Below is a small trained network, with its code and all its weights. Each question gives an input and a class and asks what happens when units are switched off, that is, made to give their printed mean instead of their output.

import numpy as np


def w(rows, s, z=0):
    codes = np.array(rows[::2]) - 128.0
    scale = np.full(codes.shape[1], s)
    scale[-1] = z or s
    return codes * scale


def norm(h):
    return h / np.sqrt((h * h).mean(-1, keepdims=True) + 1e-5)


def f(y):
    return np.maximum(y, 0)


def log_softmax(a):
    a = a - a.max(-1, keepdims=True)
    return a - np.log(np.exp(a).sum(-1, keepdims=True))


def net(x, mask):
    res = np.array(x, float).reshape(1, 4) / 4 @ E
    u = 0
    for l in range(2):
        y = f(norm(res) @ A[l][:, :-1].T + A[l][:, -1])
        res = res + np.where(mask[u : u + 7], y, B[l][:, -1]) @ B[l][:, :-1]
        u += 7
    return log_softmax(norm(res)[-1] @ U[:, :-1].T + U[:, -1])


A, B = {}, {}
E = w([
[164,12,157,144,74,150,102,199,194],'x0',
[160,85,46,153,168,185,78,203,197],'x1',
[165,213,180,150,186,221,124,147,137],'x2',
[20,113,138,134,196,197,180,145,116],'x3',
],0.011)
A[0] = w([
[55,139,114,120,195,143,145,110,112,162],'L0N1',
[112,109,251,106,49,88,127,121,114,112],'L0N2',
[84,129,236,137,149,175,143,125,125,31],'L0N3',
[224,97,74,144,125,173,112,148,139,47],'L0N4',
[145,190,149,119,172,154,139,119,128,2],'L0N5',
[222,160,250,127,141,191,129,128,126,138],'L0N6',
[89,97,109,119,90,103,130,120,142,49],'L0N7',
],0.019,0.005)
B[0] = w([
[35,183,119,88,157,168,152,162,90,206],'L0N1',
[125,158,124,246,99,130,245,77,177,239],'L0N2',
[86,151,110,73,133,172,147,188,52,187],'L0N3',
[139,91,125,47,155,66,92,45,196,221],'L0N4',
[184,22,114,114,217,141,49,86,40,179],'L0N5',
[170,228,170,243,94,197,130,182,186,250],'L0N6',
[184,67,115,123,122,157,120,154,6,170],'L0N7',
],0.014,0.015)
A[1] = w([
[191,93,61,67,84,67,52,139,97,3],'L1N1',
[63,162,216,61,130,150,122,199,76,125],'L1N2',
[119,161,212,89,57,52,175,78,5,166],'L1N3',
[204,19,66,183,43,123,190,140,132,103],'L1N4',
[226,178,200,135,180,188,75,112,148,95],'L1N5',
[34,88,182,124,174,97,117,127,204,14],'L1N6',
[208,194,187,202,71,92,77,136,129,55],'L1N7',
],0.018,0.0035)
B[1] = w([
[88,185,86,90,171,165,119,103,156,184],'L1N1',
[163,110,75,114,176,158,90,105,107,212],'L1N2',
[156,112,155,148,91,107,113,134,251,201],'L1N3',
[171,98,146,94,138,97,61,127,79,237],'L1N4',
[136,61,125,150,96,78,159,123,33,248],'L1N5',
[165,169,124,93,95,114,74,133,120,155],'L1N6',
[93,25,170,80,114,56,131,137,94,234],'L1N7',
],0.019,0.015)
U = w([
[70,166,87,119,217,254,124,171,20,126],'0',
[73,193,206,239,71,156,236,150,214,24],'1',
[126,138,68,10,171,119,23,57,234,1],'2',
[186,39,198,167,74,68,113,106,111,236],'3',
],0.012,0.0042)

Each question gives the input, the list of numbers given to net, and the class t.
The units are the neurons (one row each of A and B). Each row of codes is followed by its name. A weight is (code - 128) times the scale printed after its matrix; where a second scale follows, it is the last column's (A, B and U).
mask holds one flag per neuron, layer by layer. A switched-off neuron (its flag False) gives its mean, the last column of its row in B, instead of its output. The means were averaged over made-up inputs and are rounded, as every weight is.
A unit's drop is (log p(t) with every unit on - log p(t) with that unit switched off) / (log p(t) with every unit on - log p(t) with every unit switched off).
The circuit of an input: a set's keep is (log p(t) with only the set's units on - log p(t) with every unit switched off) / (log p(t) with every unit on - log p(t) with every unit switched off). Starting from the 12 units with the biggest drops (on a tie, the unit counted first), units are removed one at a time, each time the one whose removal leaves the highest keep (on an exact tie, the one counted first), for as long as the keep stays at least 0.8.
units of the circuit, in order: the units of the circuit, biggest drop first
k most important neurons: the k neurons with the biggest drops, biggest first
top k neurons in layer l: the k neurons of layer l with the biggest drops, biggest first
drop of u: that unit's drop, to one decimal
input [-7,-3,-3,-1], class 2: units of the circuit, in order : (L0N1, L1N5)
input [4,-8,5,-2], class 1: units of the circuit, in order : (L0N2)
input [-1,3,-8,0], class 2: units of the circuit, in order : (L1N1, L0N2)
input [3,7,-6,6], class 2: 2 most important neurons : (L0N2, L0N6)
input [-8,7,0,-3], class 2: 2 most important neurons : (L0N6, L0N4)
input [0,3,-3,2], class 0: 3 most important neurons : (L0N2, L0N7, L1N3)
input [4,8,4,8], class 2: 3 most important neurons : (L0N6, L0N4, L1N6)
input [0,-6,-5,8], class 0: 2 most important neurons : (L0N1, L1N2)
input [-6,-4,0,3], class 0: top 2 neurons in layer 0 : (L0N1, L0N4)
input [-2,-6,-6,6], class 1: 2 most important neurons : (L1N3, L0N2)
input [5,-8,5,8], class 0: 2 most important neurons : (L0N3, L1N2)
input [5,4,1,-2], class 2: 2 most important neurons : (L0N4, L0N2)
input [-1,7,-2,6], class 0: top 3 neurons in layer 1 : (L1N3, L1N7, L1N4)
input [6,-7,8,8], class 0: units of the circuit, in order : (L0N3)
input [-2,1,6,1], class 0: 2 most important neurons : (L0N3, L0N1)
input [-6,7,-2,1], class 0: 2 most important neurons : (L0N1, L1N3)
input [5,-6,4,3], class 1: drop of L0N2 : 0.3
input [-6,-3,-1,4], class 0: drop of L0N1 : 1.0
input [4,3,6,5], class 0: drop of L0N3 : 0.6
